Each row has two labels, one from each of two sets.
[-11   4 -19   0  12 -58  -1 -37 -10 -14 -22  10  48 -17  12   8 -11  -7
  68   8 -36  -7  24] -> (45) + <49>
[  6 -10  21  21  19 -34   2   4  -6 -38 -35  12  15  13  20   9 -56   4
  16  13   4   2   9] -> (45) + <49>
[ -2   9 -13  11   7 -65  15 -54  -9  -2 -12  -2  44   1 -10   8  13   1
  19 -10   2   5  26] -> (45) + <60>
[ -6   2 -10  10  17 -74  -8 -22 -10 -37 -12   5  26   1   5 -16 -37   2
  35   9 -12  11  10] -> (45) + <49>
[  4   8  -6   9  10 -20  -2 -34 -10   9   6  18  23  -1 -49 -11  14  -3
  28  13 -53 -12  13] -> (46) + <60>
[ 14 -10 -24  -2   8  13 -10 -47   2 -34  16 -36  45   3 -39  -5 -21  -2
  -8  -9   9 -16  -4] -> (45) + <58>
[ -7  10  -3   3  16 -72 -11 -44  -8  -4  -7  15  37  -9  -6   5  -2   3
  48  -7  -8  -8  20] -> (41) + <49>
[  0  20 -16   9  12 -38   2 -53   0 -39   2   6  34  -4 -47  -8  -8  -4
   5   7   7   3   1] -> (45) + <52>
[  -8   21   -1    1   19 -100   -3  -53  -20  -14  -18   59   39   -8
  -21   -7  -11   -3   67   38  -20   -7   25] -> (41) + <52>
[ -9  16  -3  13  19 -58   1 -43 -14 -44 -31  -7  47  -5   2   8 -37  -2
  51  -6 -14   7  14] -> (45) + <49>
[-52   5  -1  14   9 -50   9 -37 -10 -37   2  -3  34   5  -2  13 -16   0
  17 -10  24  10  -5] -> (45) + <58>
[  1   6  -3  -1   7 -21 -12 -19 -10  36  -1   9  28 -14 -19 -10  -6   7
  21  -3 -65  -5   5] -> (46) + <49>
[-22  17   8 -10  12 -95   8 -77  -3 -36  -8   8  49 -13   8   5   2   0
  44 -20  38 -25  23] -> (45) + <58>
[ -2   9  -5 -34   0  24   7   2   7   7  52   0  -8 -10 -54  -8  53 -10
  -5   7  14 -14  24] -> (46) + <58>
[ 20 -20 -15  -6  18 -37   3 -37  10 -31  16  13  12  -8 -50 -13  -4   6
  49  24 -17  -2   8] -> (41) + <52>
[  3   7  -1 -10   3 -18   7 -29  -6  -8  -2   7  13   7 -28  -8 -15  24
  -3   6  14  11  -3] -> (41) + <60>
[-11   9 -17 -11  10 -30  -4 -22  -1  28  21   9   5  -9 -24  -9  37   0
   3   1  -8   6   7] -> (46) + <58>
[ -3   1  10   9  11 -46   5 -37 -10 -31 -11  -7  26   8  -4   6  -7  -2
   7   6  21   3   4] -> (45) + <49>
[ 12  12  -6   7  15 -17 -26 -25  -1 -10 -16 -22  31  17 -33  -4 -39  -7
 -12  11 -22  14   0] -> (45) + <49>
[-12   1   0  -1  11 -65  22 -25   3 -19  -6  20  21  30  -9   9  -8  -3
  24   1  21  15   5] -> (45) + <60>
[  -6    8   -4   20   11  -60    6  -27  -18  -21 -102   -2   24   -3
    6  -10    7   -1   14  -11   13    2    8] -> (45) + <60>
[ -23    1    8   12    9 -101    7  -23  -20  -45  -25   28   12    2
   34   22  -49   -2   75   10    2    1   25] -> (45) + <49>
[-34  11   2 -21  15 -76 -16 -32 -15  -1 -13  46  28 -24  -2  -6 -18  18
  77  23 -41 -25  32] -> (46) + <49>
[ -7  17  -3  14   3 -40   7 -14  -3 -13  -9  -6  27   7  -3  11  11   1
 -12 -15  30  20  -4] -> (45) + <52>
[  7  -3 -18   5  12 -43   6 -65  -4 -47  16 -19  43   5 -54   1 -11 -19
  -2   0  -9  11 -11] -> (45) + <60>
[ -1   9  -8   3  24 -49   0 -45   1 -21  -4  11  36   4 -18   2   1 -11
  40   0  -8  -7  18] -> (45) + <58>
[ -2  10  -5  18  15 -57   6 -47 -14 -16 -26  -8  51  -6  20  10 -26   3
  17 -21  10 -13  14] -> (45) + <60>
[ -5   9   1 -14   8 -33   1 -34  -3 -24  11  -5  33  -9 -22  -3  -3  -1
  28  -6   8 -36  14] -> (41) + <58>
[  5   7   0   8  34 -48   9 -59  -6 -34  -1 -12  42  -6 -20   2   0  -8
  24  -6  19 -11  16] -> (45) + <58>
[  1   3  -8 -18   6 -32   4 -46  -7  28 -12   5  62   2 -29 -12 -30  -2
   5  14 -34   0  14] -> (41) + <49>
[  1   8   0  19  16 -55   7 -45 -34 -22  -6  12  33 -15  -9   0   1  -7
  26   0  -3  -2  22] -> (45) + <60>
[  7   9  -7 -10   2 -31   0 -36   9   9  -2  13  25  -3 -27 -10  -9   0
   3 -22 -14  -2   7] -> (41) + <60>
[  8  18 -12  -7   7  -8   5  -1  -2  26  29  22 -22 -17 -32   3  23   8
  11  13 -38  -7   1] -> (46) + <58>
[  5  -8  11 -14   5  -9  -1 -30  -5   1 -21  -3  48   0  10  -9 -39  -8
   0  31 -25 -35   7] -> (41) + <49>
[ -3   5 -14  15   1 -66  -2 -45 -11 -24   5 -14  40   1 -20   9   6  -6
  18  -3  10  14   2] -> (45) + <60>
[-27   2  14  -2  12 -82 -12 -42 -18 -33 -21  17  43  -6   5   5 -43  -1
  48  13 -12  -3  20] -> (45) + <49>
[ 18  -8  -2  18  14 -41  -8 -29   0 -25 -16 -31  46  15 -15   6 -42  -3
  -9  12 -13  16   1] -> (45) + <49>
[ -1  14  -3  13   5 -62  -1 -38 -11 -43  -2   1  25 -11   8  19  -8 -13
  51 -28   3  -8   9] -> (45) + <52>
[ -1   2   0   8  11 -49  -1 -30  -4 -34 -25  -6  51  -7   2  -4 -39   0
  22  -1 -10   7   7] -> (45) + <49>
[  6   5 -18  27   9 -74  11 -28  -5 -28 -13  -4  36   2  -5  21 -13  -9
  17 -10  15  16   4] -> (45) + <60>
[  7  17  -1  27  12 -29  -3  10  -2  -1 -11   5  22   0  -4   9 -17  -2
  14   2 -41   7   8] -> (45) + <49>
[ -16    4   -4   17    4 -102  -11  -43  -24   -6  -45   11   43    8
   39   26  -41   -7   36    8   29   20   19] -> (45) + <49>
[ -7   7 -10   8  16 -33  18 -51 -10 -21  -5 -19  47  -5  -2   2 -14 -14
  13 -19  -3  -5  14] -> (45) + <58>
[  2   0   1  -1   4 -57   1 -25 -14 -13 -32  17  27   4  -9   3 -42  -4
  46  25 -36   4  12] -> (41) + <49>
[ 19  13 -18   8   0  -9   6 -37   3  -3  -2 -26   4  -1 -21 -14   7 -10
   6  10  34   4   1] -> (45) + <60>
[  2  13  -5  15  18 -68  10 -46 -13 -28 -15  -7  41  -7  -8  14   4 -11
  27 -16  20  17  10] -> (45) + <52>
[ -7   1   2  19  12 -64  -4 -41 -19 -20 -44  -4  60   8  22  13 -39  -9
  29  -2  15   1  12] -> (45) + <49>
[ 11   9 -15 -25  -1   8  -2 -30  -6  12  26   6   6  -4 -72 -14  15 -10
 -17  24 -33   5 -10] -> (46) + <52>

Each row has two labels, one from each of two sets.
[ -3  21  12   2   2  -6  -8  -1   7   8  -6  -4  -2   4  -9  55 -13  -2
   7   6  -2   3   7] -> J311 + <35>
[  9  13   2  -1  11 -23  -9   0 -14   9  11  -3 -10   0   9  10 -27   8
  -8   5  -2   7   4] -> J311 + <26>
[ 19 -19   2  14 -15 -11   8 -12  13   1   5   3  11  14 -15   4   8   4
   2  -7  24  10  -5] -> J624 + <35>
[ 24 -46  16  17  -8 -17  16  -1  15   7  -1   2  21  19 -18  30   1  -5
  -3  20  12  26 -14] -> J624 + <35>
[  0 -20   8  -6  -8 -38  -5   4  23   5  -1  -5 -19   7  -1   2  32   3
   7  25  -8  -9   9] -> J311 + <37>
[ 10 -10   5  12 -14  -7  10  -8   0  -2   4   9  24   0 -11  -2   0  -4
   9 -15  13  17 -12] -> J624 + <35>
[ 10 -19   7  10  12 -18   1 -18  -5  10   4   0  17   5  -4   9   5  -7
 -10  -7   3  18   3] -> J624 + <35>
[  4 -16   5   8 -12 -11   2   3  10   6  -4  -4   5   9 -13  19   3   0
  -5  11  18   4  -5] -> J68 + <35>
[  4 -40   3  14 -10 -15  19  -7  18  -4   1   9  -1  13 -12   2  41   9
   2  13   3   9  -4] -> J624 + <37>
[ -3  19   5   6 -30 -25  -3   0  -7   6  26  -7 -19   4   5 -15 -42  -2
  23 -14  11  13   0] -> J68 + <26>
[  1  47  21   6  -2 -10 -12  -6  13   1   7   1  -4  -2 -10  -1 -29  -6
  -6  -4  -1  14  -5] -> J311 + <35>
[  5 -16  -9  22  -2   2  18 -19   4  -7   2   7  33   2 -16  -8  22   2
  16 -38  15   6  -4] -> J385 + <35>
[ 18 -49  -2  13  20 -15  25  -9   9  18 -16  12  30   0 -21  34  36   9
  -1  28   0   4   9] -> J385 + <35>
[ 14   0   9  13  -4 -22  19 -11  -3  17 -50   9  25   9 -19   1  10   6
  -1  -2   7   7  11] -> J624 + <35>
[  1 -14 -13  10  -6 -22   8   2 -30  11  30  21 -10 -10   5   4 -32   9
  -3  -7  10  14  20] -> J68 + <26>

Each row has two labels, one from each of two sets.
[ 23 -11  -3   0   0  -6  -8   0 -37 -10  11  -8  -2   2 -14   8 -10   2
   2   5  -3   0  18] -> [57] + (91)
[ 10  19  12  43 -33 -13  25  -9  36 -16  -7  -1   0   3   9  -1  -4  -2
   4 -17  -4 -18   8] -> [52] + (85)
[ 11 -14   5   3 -29  -6   2  -3  44 -19 -13   5  -3   1  -4 -10  11   5
   8 -23  -3 -18 -11] -> [52] + (93)
[ 23   2  -1  -7  -6  -6  27   5 -34 -22  15  12  -6  -2 -20  19  -8   0
  16   1  12   4  19] -> [57] + (93)
[-14   6  15   2   5 -10 -13  11 -15  -3 -10  -3  13 -10   3   8   4 -15
   0  22 -43  -9   6] -> [54] + (85)
[ 13 -26  -4 -27 -14  -5  17  11 -20 -23   1  -2   3  11 -15  12   0  -3
  10 -15   4   0  16] -> [57] + (91)
[  6 -28  10 -17   6   3  -9   8  52  -6 -12   8  40  -1 -18 -10 -73   4
  14 -38 -24 -19   3] -> [52] + (91)
[ 20 -16  -5 -16  -8  -3  33  12 -32 -16  14   1  14  13 -27  24 -18  23
  17   6  -2  -3  25] -> [57] + (91)
[-14  39  16  28  23  -1  19  24  25  10 -15   3   8   7   9  -7  10  -6
  -5   1 -36   3 -11] -> [62] + (85)
[ 19  11  -6  17 -16  -2   6  -8 -41  -4  12   9  -5  -3  18   8  10 -14
  -3  12  25  13  -6] -> [57] + (85)
[-43  28   0  -1  35 -11  23  14 -16   9   2   9  -3  -4   2  -2   0  -7
   7  13 -34  -6 -13] -> [54] + (92)
[-24  -1   9  -3  21  -4   5  15  -5   2  -3   8  30  15  -3  -2  -1 -10
   2   7 -44   8  -6] -> [54] + (91)
[ 25  24  11  17 -37 -15  12  -3 -78 -13   5   2 -14  -5  -1  21  -6 -18
   8  39   8  -4  10] -> [57] + (85)
[-15  23  15  -6  -3 -11 -32  15   1   1 -12   3   4  -7   0  -4   7  -7
  12  36 -48 -17  -8] -> [54] + (85)
[-17   3  11 -28  13   4   5   6  -3   3   6   0   1  12 -20 -16 -10   5
  12  -2 -30  -2   4] -> [54] + (91)
[ 11  -6   5 -11  -7   0  15   0 -14 -16   3   2   3   4 -19   4   1 -22
  10  -2   0   1  17] -> [57] + (91)
[  3 -14  12  33 -13 -14  17  -3  18 -12  -7   8   6  -8   3   1  -6  -5
  -5 -28 -10  -4  -8] -> [52] + (85)

Each row has two labels, one from each of two sets.
[-23  46  23 -18 -16 -15   0  14   7 -22  -1   5  35  -7   2  11  52  28
 -61   3 -18 -11 -10] -> M + (7)
[ 17 -46 -58  -7  41  15  -9 -14   4  16  -4 -11 -40  12  -3 -22  26  -9
  -3  17  15  25  -3] -> R + (10)
[-36 -32 -19   6 -24 -17 -13   9   5 -20  -4   0   9  10  -8  -8  33  24
 -52  -1 -26 -16  -4] -> M + (7)
[  7 -32  -1 -12   8  -4  -6   6  15  -3 -18  26  16  19   1  -2   3 -10
  37   9  31 -16  16] -> U + (11)
[ -38 -124  -41  -18   15   -7  -35   -8    4  -12  -18   15  -28   18
   10  -20   16   12    2   10   -7    4    1] -> M + (11)
[-28  -9  57 -16   8  -9   2   3  12  13  -8  10 -13  -4  10 -15  -3   8
  23  12  17  12   4] -> R + (11)
[  16 -124 -107   15   37   16  -41  -21  -17   18  -10  -21  -36   12
  -13   -4   19  -13  -40    1    0    4   -6] -> R + (10)
[-12 -23  56 -25   3  -8  14   0  25   1 -18  23  22  25  14  13  20   2
  60   5  26   6   9] -> R + (11)
[ -8 -16  36 -12   9 -21   3  -3  21 -12 -19  -4  21   2  12 -16  -4  14
  55  10   6  15  -2] -> R + (11)
[ 31 -24 -41  -6  15  17  -8  -4  -6  24  -3   0 -35  16  -6  -8  28 -10
 -31   9  -5  15  -5] -> R + (10)
[ 42 -47 -40 -14  31  18 -13 -17 -14  28   3 -24 -24  11  -7  -1  56  -9
 -52  15  13   8  -4] -> R + (10)
[-14  91 -34  10 -24 -14 -18  40   5  -3  -7  12  11  17   5   0  16  31
 -84  12  -7 -30   0] -> R + (7)
[-19 -61  -9 -26  17  -3 -12  -6   9  -5 -23  38   0  15   2  -1  37   2
  -1  16  29  -6  12] -> S + (11)
